16,17,33,5,73,12,34,30,-17,28,78,29,1,-26,62,5,47,-59,33,29,50,0,1,52,20,-24,-11,-72,28,-11,29,-34,-45,-34,-81,-38 -> k476
-28,34,-24,-49,-42,38,-21,-72,-7,-52,1,-1,23,53,-39,27,-61,-41,-23,-12,54,-7,15,37,14,57,-96,11,53,28,16,-2,-32,-36,-86,-13 -> k686
6,-27,32,-17,31,30,38,-75,28,-76,35,38,-12,17,44,-30,17,54,8,-40,28,49,4,20,73,-10,8,-5,90,28,40,-11,-13,-1,-87,44 -> k389
-26,35,-25,-53,-36,41,-17,-72,-8,-64,4,5,15,43,-47,18,-42,-42,-23,-3,48,-3,22,38,26,45,-90,7,42,36,18,1,-44,-35,-91,-15 -> k686
34,-18,46,11,63,39,23,-48,-12,-59,60,41,-21,-12,7,-28,30,13,35,5,3,33,27,-23,68,-33,42,-8,71,24,40,-8,-2,2,-70,9 -> k15
15,-24,32,-26,30,31,42,-47,32,-36,46,71,-52,24,15,-48,61,52,19,-37,28,33,37,4,84,-9,22,-39,88,14,57,-71,-3,42,-88,13 -> k389
-23,38,-24,-57,-40,55,-19,-80,-5,-40,-1,11,18,42,-33,32,-40,-23,-16,-9,60,2,19,41,29,37,-92,-14,49,18,-4,-26,-28,-45,-71,-27 -> k691
28,-24,40,-27,26,50,35,-53,15,-49,34,48,-52,9,7,-60,58,48,28,-44,34,26,37,-13,79,-3,24,-48,72,19,57,-64,-13,23,-94,2 -> k15
38,-22,39,15,46,40,10,-61,17,-61,25,69,-53,10,-1,-50,20,80,15,-21,12,8,33,17,61,-42,61,-12,70,9,37,-56,14,5,-101,34 -> k467
16,-15,36,-10,57,40,31,-51,9,-56,72,56,-24,10,16,-18,29,34,31,2,9,51,16,-1,65,-21,30,-2,96,22,52,6,-4,3,-78,30 -> k389
-27,41,-27,-46,-45,36,-10,-77,-11,-55,9,7,16,49,-35,35,-41,-31,-16,-21,51,7,-11,37,34,41,-114,-3,41,25,6,-14,-34,-37,-81,-9 -> k434
3,36,48,-19,57,33,54,18,-39,19,85,21,42,-47,42,2,67,-45,52,24,39,-17,4,71,41,18,-22,-54,9,-13,45,-2,-36,-39,-51,-46 -> k974
25,-13,44,11,51,46,36,-49,1,-64,62,44,-22,-4,1,-21,31,18,33,-6,-3,40,21,-13,59,-17,39,-10,75,19,42,-4,-7,3,-72,19 -> k15
-19,27,-17,-21,-27,33,-12,-59,-7,-64,-5,14,11,38,-22,22,-17,-16,-33,11,38,31,-2,29,46,35,-88,2,47,25,19,-58,-34,-35,-74,-5 -> k476
13,-9,55,-35,19,55,49,-46,11,-52,38,54,-47,9,14,-79,76,58,17,-41,31,28,29,-15,80,-29,27,-50,85,12,58,-71,-16,18,-105,10 -> k727
-4,41,41,5,74,25,51,16,-29,23,76,32,26,-29,46,4,62,-30,45,10,38,-22,-3,73,34,1,-20,-70,-4,1,40,-23,4,-40,-50,-32 -> k691
-9,30,27,10,59,27,57,13,-13,23,76,10,4,13,67,32,38,-32,26,-24,58,12,-44,91,13,-10,-16,-72,37,-2,52,-11,18,-76,-75,2 -> k691
17,-11,39,-28,15,59,35,-45,-2,-46,44,61,-56,22,-5,-70,60,49,17,-41,31,25,25,-2,87,-17,19,-61,55,19,60,-66,-17,26,-103,10 -> k434
28,20,32,2,57,22,22,28,-34,38,75,31,19,-23,38,11,22,-38,36,46,46,-24,-16,68,16,-10,4,-67,34,-27,34,-22,-41,-48,-80,-48 -> k467
15,-15,59,-2,51,65,36,-64,-18,-73,64,45,-10,-12,20,-30,27,29,23,-7,6,58,28,-5,69,-12,34,-3,72,29,46,-6,4,4,-69,20 -> k974
6,-28,27,-26,33,12,44,-74,23,-70,22,36,-27,22,48,-30,23,56,9,-60,24,41,-7,13,72,-20,2,0,74,35,36,-23,9,13,-71,46 -> k389
1,35,43,-3,59,28,46,22,-45,17,79,26,41,-43,42,14,57,-52,51,13,31,-11,0,69,27,17,-30,-49,5,-18,47,-19,-20,-32,-48,-45 -> k974
-7,37,44,-6,83,4,47,22,-15,23,80,34,30,-23,56,16,52,-35,59,28,36,-35,-12,80,43,-1,-13,-53,33,-2,48,-7,-25,-36,-54,-21 -> k389
11,-25,36,-19,30,38,35,-72,3,-71,9,44,-22,5,44,-37,17,66,21,-71,27,34,7,14,60,-44,23,-13,49,20,25,-35,10,5,-67,39 -> k691
19,24,57,-7,63,24,51,32,-16,29,79,13,9,-35,54,-6,51,-51,32,39,56,-31,-18,49,20,-31,6,-72,38,-21,30,-19,-38,-58,-75,-41 -> k727
19,23,35,-3,60,21,45,31,-35,26,79,24,8,-18,47,-1,47,-54,30,22,52,-24,-30,73,38,-22,-13,-87,7,-6,39,-15,-43,-47,-78,-35 -> k434
-24,38,-25,-56,-31,24,-18,-78,0,-46,-3,13,13,39,-29,34,-49,-39,-8,-8,52,9,19,39,18,30,-105,6,62,17,-12,-24,-44,-37,-87,-9 -> k476
24,-20,49,0,67,31,31,-46,-4,-58,66,44,-23,-6,18,-28,13,23,35,-9,-5,52,28,-11,54,-23,24,-9,76,32,34,-31,12,17,-84,29 -> k476
35,-29,40,14,54,29,8,-56,18,-62,23,54,-56,8,10,-61,31,51,13,-30,18,17,52,-7,78,-45,51,-10,67,20,34,-77,22,11,-101,38 -> k476
25,30,43,11,65,14,38,22,-13,29,79,18,21,-23,53,15,34,-59,30,37,54,-33,-24,57,29,-29,17,-67,40,-27,22,9,-45,-52,-75,-51 -> k15
18,-6,51,-3,60,65,27,-58,-21,-76,74,40,-6,-19,11,-23,23,25,26,0,-8,47,28,-11,69,-11,36,9,67,38,48,0,1,3,-80,14 -> k974
-19,26,-28,-25,-27,59,-20,-60,-12,-63,-5,16,10,38,-28,13,-3,10,-43,-5,39,24,-10,30,54,42,-73,-14,29,35,29,-57,-35,-43,-79,-11 -> k691
-14,22,-8,-41,-37,64,-9,-67,-25,-79,3,8,26,20,-38,29,-19,-16,-26,8,29,25,0,42,52,56,-81,11,45,24,29,-42,-53,-42,-70,-13 -> k974
-10,29,54,10,56,10,88,25,-38,8,75,3,-20,-2,43,-1,53,-62,21,-29,32,-31,-37,54,5,17,-6,-59,-2,5,61,-37,32,-28,-49,1 -> k686
16,25,28,6,56,21,53,14,-12,23,65,5,-9,11,60,21,47,-51,28,-22,50,-3,-42,77,18,-10,-11,-63,39,4,58,-20,-4,-64,-88,-13 -> k15
-1,67,-2,-45,-42,66,2,-53,-3,-26,2,23,-18,58,-25,18,-1,-8,-16,2,42,-41,-19,27,72,12,-33,15,17,45,38,-58,-24,-28,-78,-30 -> k434
30,-21,29,13,42,44,18,-47,10,-65,34,68,-54,17,-9,-60,37,56,8,-45,11,8,23,0,89,-27,46,-30,43,23,54,-73,16,23,-111,26 -> k434
8,31,27,2,54,26,64,20,-11,15,71,-1,-2,1,53,32,44,-58,46,-19,42,-5,-40,76,19,4,-6,-58,26,1,60,-11,-3,-66,-70,-15 -> k15
-1,43,39,-15,69,-1,44,26,-17,34,86,23,30,-19,46,18,42,-43,53,30,44,-35,-20,66,39,11,-29,-57,27,-11,43,-20,-8,-28,-56,-48 -> k389
7,32,32,1,57,19,47,29,-33,18,83,20,26,-23,44,8,42,-49,50,3,45,-26,-31,59,41,8,-31,-70,-10,-8,48,-30,-23,-33,-66,-42 -> k434
9,-11,41,-11,40,19,25,-71,3,-75,21,38,-21,13,37,-48,24,55,20,-54,21,41,16,7,66,-49,9,-1,73,23,25,-29,-3,3,-87,52 -> k476
-10,43,53,-10,67,32,61,17,-46,10,79,24,48,-52,52,16,59,-55,58,25,25,-26,3,69,41,15,-15,-49,-4,-2,42,-5,-31,-30,-28,-44 -> k974
3,13,-18,-53,-32,58,-22,-66,-16,-54,-24,12,-6,52,-18,3,-37,-26,-50,-1,45,-14,8,34,30,33,-72,5,33,61,30,-49,-51,-20,-88,-22 -> k686
-6,65,0,-38,-17,49,-18,-51,0,-13,-4,17,-10,52,-22,9,-14,-17,-16,13,40,-37,8,15,65,24,-30,14,31,41,24,-81,-3,-24,-78,-32 -> k476
29,-19,37,-25,26,44,8,-47,-9,-26,29,63,-49,21,-8,-67,32,65,21,-29,22,29,29,5,63,-18,30,-49,77,13,49,-85,-8,28,-110,8 -> k467
-35,36,-27,-43,-30,48,-20,-77,-11,-55,2,7,17,40,-32,33,-39,-18,-26,-13,56,16,-3,35,30,40,-92,-16,45,18,0,-22,-27,-54,-73,-11 -> k691
3,-17,54,-14,25,29,60,-62,9,-80,15,35,-15,0,49,-54,41,60,3,-53,20,32,-8,0,62,-41,17,-15,70,17,33,-26,-1,4,-67,39 -> k727
15,-18,51,9,60,45,40,-52,-13,-44,68,54,-18,-9,2,-43,41,31,24,-4,7,50,27,-5,68,-21,46,-18,65,22,37,-12,22,-7,-76,33 -> k691
-19,35,-25,-47,-35,42,-17,-74,-1,-51,-1,0,14,33,-36,35,-34,-36,-11,4,53,2,10,18,24,48,-93,-9,55,15,0,2,-53,-42,-59,-28 -> k15
15,20,-16,-62,-44,45,-10,-74,12,-40,-34,14,-18,55,-4,4,-30,3,-39,-19,58,8,-6,36,35,19,-81,10,38,35,7,-72,-30,-22,-81,-17 -> k476
-24,32,-16,-52,-45,36,-19,-74,-4,-57,-6,-8,32,50,-37,12,-55,-31,-25,-11,54,-10,14,48,32,47,-90,8,47,30,13,-1,-34,-38,-83,-12 -> k686
-2,37,24,10,59,38,49,13,-10,8,79,11,-3,10,46,31,35,-24,29,-21,51,5,-51,80,25,-7,1,-56,26,-1,57,-24,11,-78,-83,1 -> k691
16,-24,49,-28,18,50,43,-46,-1,-58,33,50,-47,22,-3,-78,49,42,11,-49,29,16,37,-1,76,2,26,-40,60,24,70,-67,-6,34,-93,20 -> k686
-22,35,-29,-49,-36,45,-19,-79,-2,-45,5,11,17,39,-30,33,-37,-15,-23,-14,60,7,8,35,25,38,-96,-11,49,12,-5,-16,-24,-47,-75,-22 -> k691
10,36,42,16,52,20,73,21,-53,26,66,9,-14,-3,59,11,54,-38,27,-33,15,-26,-44,70,1,6,-5,-59,1,-1,52,-57,40,-39,-49,-8 -> k467
16,-16,54,-8,54,41,53,-41,-3,-47,58,45,-29,-13,20,-44,53,25,29,-6,10,47,14,-22,48,-28,28,-10,69,25,47,-11,4,-2,-61,31 -> k727
-9,35,43,16,43,18,92,20,-49,9,74,4,-24,2,46,8,65,-56,23,-38,31,-14,-61,51,25,12,-17,-66,-14,3,62,-51,44,-43,-48,3 -> k434
17,4,-13,-59,-40,56,-25,-62,-4,-42,-33,14,-1,57,-12,-4,-52,-11,-45,-15,56,-18,2,37,29,34,-67,3,34,42,27,-57,-47,-9,-83,-28 -> k686
29,19,40,2,66,23,28,28,-18,31,78,10,7,-24,48,17,29,-71,46,32,52,-33,-8,52,26,-23,12,-77,42,-17,31,-24,-50,-49,-80,-54 -> k15
18,24,46,-9,78,9,34,30,-26,22,76,11,-6,-25,54,9,31,-56,40,33,50,-27,-12,55,26,-29,-4,-74,28,-4,26,-43,-28,-44,-79,-36 -> k476
45,-33,31,11,51,40,-3,-58,7,-47,21,70,-54,11,2,-61,20,83,10,-30,16,13,34,6,49,-25,43,-18,67,15,44,-63,20,12,-109,29 -> k467
-7,33,43,21,47,24,88,21,-27,20,71,15,-17,-6,59,12,70,-35,21,-44,39,-10,-45,65,6,-1,4,-72,-4,-26,44,-44,43,-47,-38,-2 -> k691
-12,30,41,0,48,22,87,22,-20,7,88,5,-14,1,61,27,60,-57,32,-20,39,-9,-41,72,21,15,-10,-70,36,-15,60,-37,15,-52,-56,-4 -> k389
-8,62,7,-50,-30,78,-16,-62,-16,-36,3,16,9,36,-30,31,-20,-19,-12,27,36,-32,8,26,64,32,-28,28,39,35,30,-48,-29,-37,-63,-38 -> k974
2,-26,32,-6,37,26,36,-67,-14,-60,16,53,-10,-5,39,-45,37,51,8,-56,23,32,17,9,55,-27,10,-23,50,13,23,-22,1,4,-63,40 -> k691
-8,61,-8,-43,-34,65,-2,-53,-18,-32,0,19,-20,57,-31,17,0,-17,-18,4,38,-43,-16,23,79,23,-38,10,17,55,46,-66,-24,-34,-77,-22 -> k434
-11,56,9,-39,-34,55,-8,-52,-4,-29,-1,16,2,60,-34,9,-21,-29,-26,29,46,-52,17,33,68,19,-20,14,42,46,38,-45,-27,-26,-73,-29 -> k686
-8,34,39,7,78,15,39,18,-30,23,81,39,38,-38,43,10,45,-38,55,18,46,-22,-1,61,35,-1,-13,-73,10,-21,31,-19,-12,-37,-51,-39 -> k691
11,-26,44,-12,33,29,30,-61,-2,-78,18,35,-20,19,26,-65,15,57,1,-61,24,14,12,11,53,-21,19,-14,58,27,45,-9,-4,16,-81,47 -> k686
